[[ -2   8  29   3  15   1  -4   0 -15 -15 -14 -25 -21]
 [  8  38  17  22   6   5  -3 -15 -10 -21 -26 -31 -35]]
|
[[-21  -2   8  29   3  15   1  -4   0 -15 -15 -14 -25]
 [-35   8  38  17  22   6   5  -3 -15 -10 -21 -26 -31]]

[[ 42  45  43  35]
 [-11  -1 -10 -13]]
|
[[ 35  42  45  43]
 [-13 -11  -1 -10]]

[[ 10 -16  -7  22  -3  -4  -2  -2  -4  -9]
 [ 14 -41 -12  15 -17 -11   8   9  10 -20]
 [ 10 -36  -2  24   2   4  -2   9   2  -8]
 [ 11  -1  -7  -6  -8  -5  -5 -10  -9  -8]
 [  8  41  -2 -15   7  -3 -23 -34 -34   7]
 [ 14 -42 -14  14 -20 -10  12  13  17 -22]]
|
[[ -9  10 -16  -7  22  -3  -4  -2  -2  -4]
 [-20  14 -41 -12  15 -17 -11   8   9  10]
 [ -8  10 -36  -2  24   2   4  -2   9   2]
 [ -8  11  -1  -7  -6  -8  -5  -5 -10  -9]
 [  7   8  41  -2 -15   7  -3 -23 -34 -34]
 [-22  14 -42 -14  14 -20 -10  12  13  17]]

[[-12 -11]
 [ 11  14]
 [ 13 -15]
 [-36  16]
 [ -3  10]
 [  1  27]
 [ 14 -15]
 [ 14  11]
 [-16 -16]
 [ 39 -10]]
|
[[-11 -12]
 [ 14  11]
 [-15  13]
 [ 16 -36]
 [ 10  -3]
 [ 27   1]
 [-15  14]
 [ 11  14]
 [-16 -16]
 [-10  39]]

[[ 31 -12  10   3  -7   6  14  10   3   0 -21  -5]
 [  1  34 -30  14   4  28 -12  36 -15  27  -3 -25]
 [ -1  -3   5   5   2   3  -2   6  -2  -7   1  -3]
 [  9 -28 -24  21 -14  10 -20 -14 -33   7  -2  26]
 [ 10  26  23  42 -20   4  14  -9  14  22  25  19]
 [  6   7   3  -5  -3   0 -11  -4   2  -3   1   0]
 [  5  -1   4  -4  -4   5  -3   1   2   1   0  -1]]
|
[[ -5  31 -12  10   3  -7   6  14  10   3   0 -21]
 [-25   1  34 -30  14   4  28 -12  36 -15  27  -3]
 [ -3  -1  -3   5   5   2   3  -2   6  -2  -7   1]
 [ 26   9 -28 -24  21 -14  10 -20 -14 -33   7  -2]
 [ 19  10  26  23  42 -20   4  14  -9  14  22  25]
 [  0   6   7   3  -5  -3   0 -11  -4   2  -3   1]
 [ -1   5  -1   4  -4  -4   5  -3   1   2   1   0]]

[[ 15  24   2 -36  -4   7  11  14  -3   5  -4  -7  17  -2]
 [-22 -14  -4  32   7  -4 -15 -19  -9 -20  -7  -9 -13   8]]
|
[[ -2  15  24   2 -36  -4   7  11  14  -3   5  -4  -7  17]
 [  8 -22 -14  -4  32   7  -4 -15 -19  -9 -20  -7  -9 -13]]
---
[[  5 -19  28 -22]
 [ 35  15  10  14]
 [ 16   2  -6  18]
 [ 14 -35   5  12]
 [-42   2 -22  -9]
 [-33 -15   4 -28]]
|
[[ 28 -22   5 -19]
 [ 10  14  35  15]
 [ -6  18  16   2]
 [  5  12  14 -35]
 [-22  -9 -42   2]
 [  4 -28 -33 -15]]

[[ -8   8  -1  13  -1   0   3   4   4   3  -1   1  -2  -2  -2]
 [  3 -20  37 -46   2 -21  -4  -1   2  23  10  20  -8  36   9]
 [  8 -10   5 -17   1  -3  -3  -3  -4  -1   2   1   1   6   3]
 [ 15 -25  25 -50   3 -14  -8  -7  -6   9   8  10  -3  25   9]
 [ 35 -19 -29 -16   3  19 -10 -16 -22 -36  -5 -25  15 -25   0]
 [ 20 -15  -7 -19   2   5  -6  -9 -11 -14   0  -9   6  -6   2]]
|
[[ -2  -2  -8   8  -1  13  -1   0   3   4   4   3  -1   1  -2]
 [ 36   9   3 -20  37 -46   2 -21  -4  -1   2  23  10  20  -8]
 [  6   3   8 -10   5 -17   1  -3  -3  -3  -4  -1   2   1   1]
 [ 25   9  15 -25  25 -50   3 -14  -8  -7  -6   9   8  10  -3]
 [-25   0  35 -19 -29 -16   3  19 -10 -16 -22 -36  -5 -25  15]
 [ -6   2  20 -15  -7 -19   2   5  -6  -9 -11 -14   0  -9   6]]

[[ -3   4  -2 -50  22 -24  -7  20 -11   1 -30]
 [ 29 -20  14  -2  -4 -12  10   8 -19   6   0]
 [  8  -9   4 -22   6 -23  -2  11  -9   7 -17]
 [ -3  -8 -21   1  -6   9 -21   3 -18  20 -15]
 [ 18 -32  10 -10   3 -17  -9  19 -21  12 -26]
 [ -6 -15 -12   8 -13  12  -9 -12 -11  14  -4]]
|
[[  1 -30  -3   4  -2 -50  22 -24  -7  20 -11]
 [  6   0  29 -20  14  -2  -4 -12  10   8 -19]
 [  7 -17   8  -9   4 -22   6 -23  -2  11  -9]
 [ 20 -15  -3  -8 -21   1  -6   9 -21   3 -18]
 [ 12 -26  18 -32  10 -10   3 -17  -9  19 -21]
 [ 14  -4  -6 -15 -12   8 -13  12  -9 -12 -11]]

[[  6   1  -1   7   1  -2   8  27   8]
 [ -3   0  -2  -5   2   4   4 -21  10]
 [  1  -2   0 -17   0  -2  -1  27  -8]
 [  1   2  -3  -8  -4  -1   5 -10  -6]
 [  2   1  -4 -13   8  -5  13  38  -1]]
|
[[ 27   8   6   1  -1   7   1  -2   8]
 [-21  10  -3   0  -2  -5   2   4   4]
 [ 27  -8   1  -2   0 -17   0  -2  -1]
 [-10  -6   1   2  -3  -8  -4  -1   5]
 [ 38  -1   2   1  -4 -13   8  -5  13]]

[[-27 -38  40 -25  19]
 [ 42  35 -37 -21  28]]
|
[[-25  19 -27 -38  40]
 [-21  28  42  35 -37]]

[[  6 -27  -4]
 [  1 -13  15]
 [ 20 -43 -11]
 [ 16  20  49]
 [ 33  12  -9]]
|
[[-27  -4   6]
 [-13  15   1]
 [-43 -11  20]
 [ 20  49  16]
 [ 12  -9  33]]

[[ -1 -22 -14 -24]
 [ -6 -33   0 -23]
 [  4 -35 -11 -36]
 [ 22  21  -2  -4]
 [ -4 -27   3 -14]
 [  2 -29 -23 -40]
 [-16  24  -2  27]]
|
[[-14 -24  -1 -22]
 [  0 -23  -6 -33]
 [-11 -36   4 -35]
 [ -2  -4  22  21]
 [  3 -14  -4 -27]
 [-23 -40   2 -29]
 [ -2  27 -16  24]]

[[  5 -40  -5   4  19 -32  33  -7 -46   1   3  13  -6]
 [ -4  -5  -2  30 -24 -22  13   6   1   7  34  -1 -20]]
|
[[ 13  -6   5 -40  -5   4  19 -32  33  -7 -46   1   3]
 [ -1 -20  -4  -5  -2  30 -24 -22  13   6   1   7  34]]
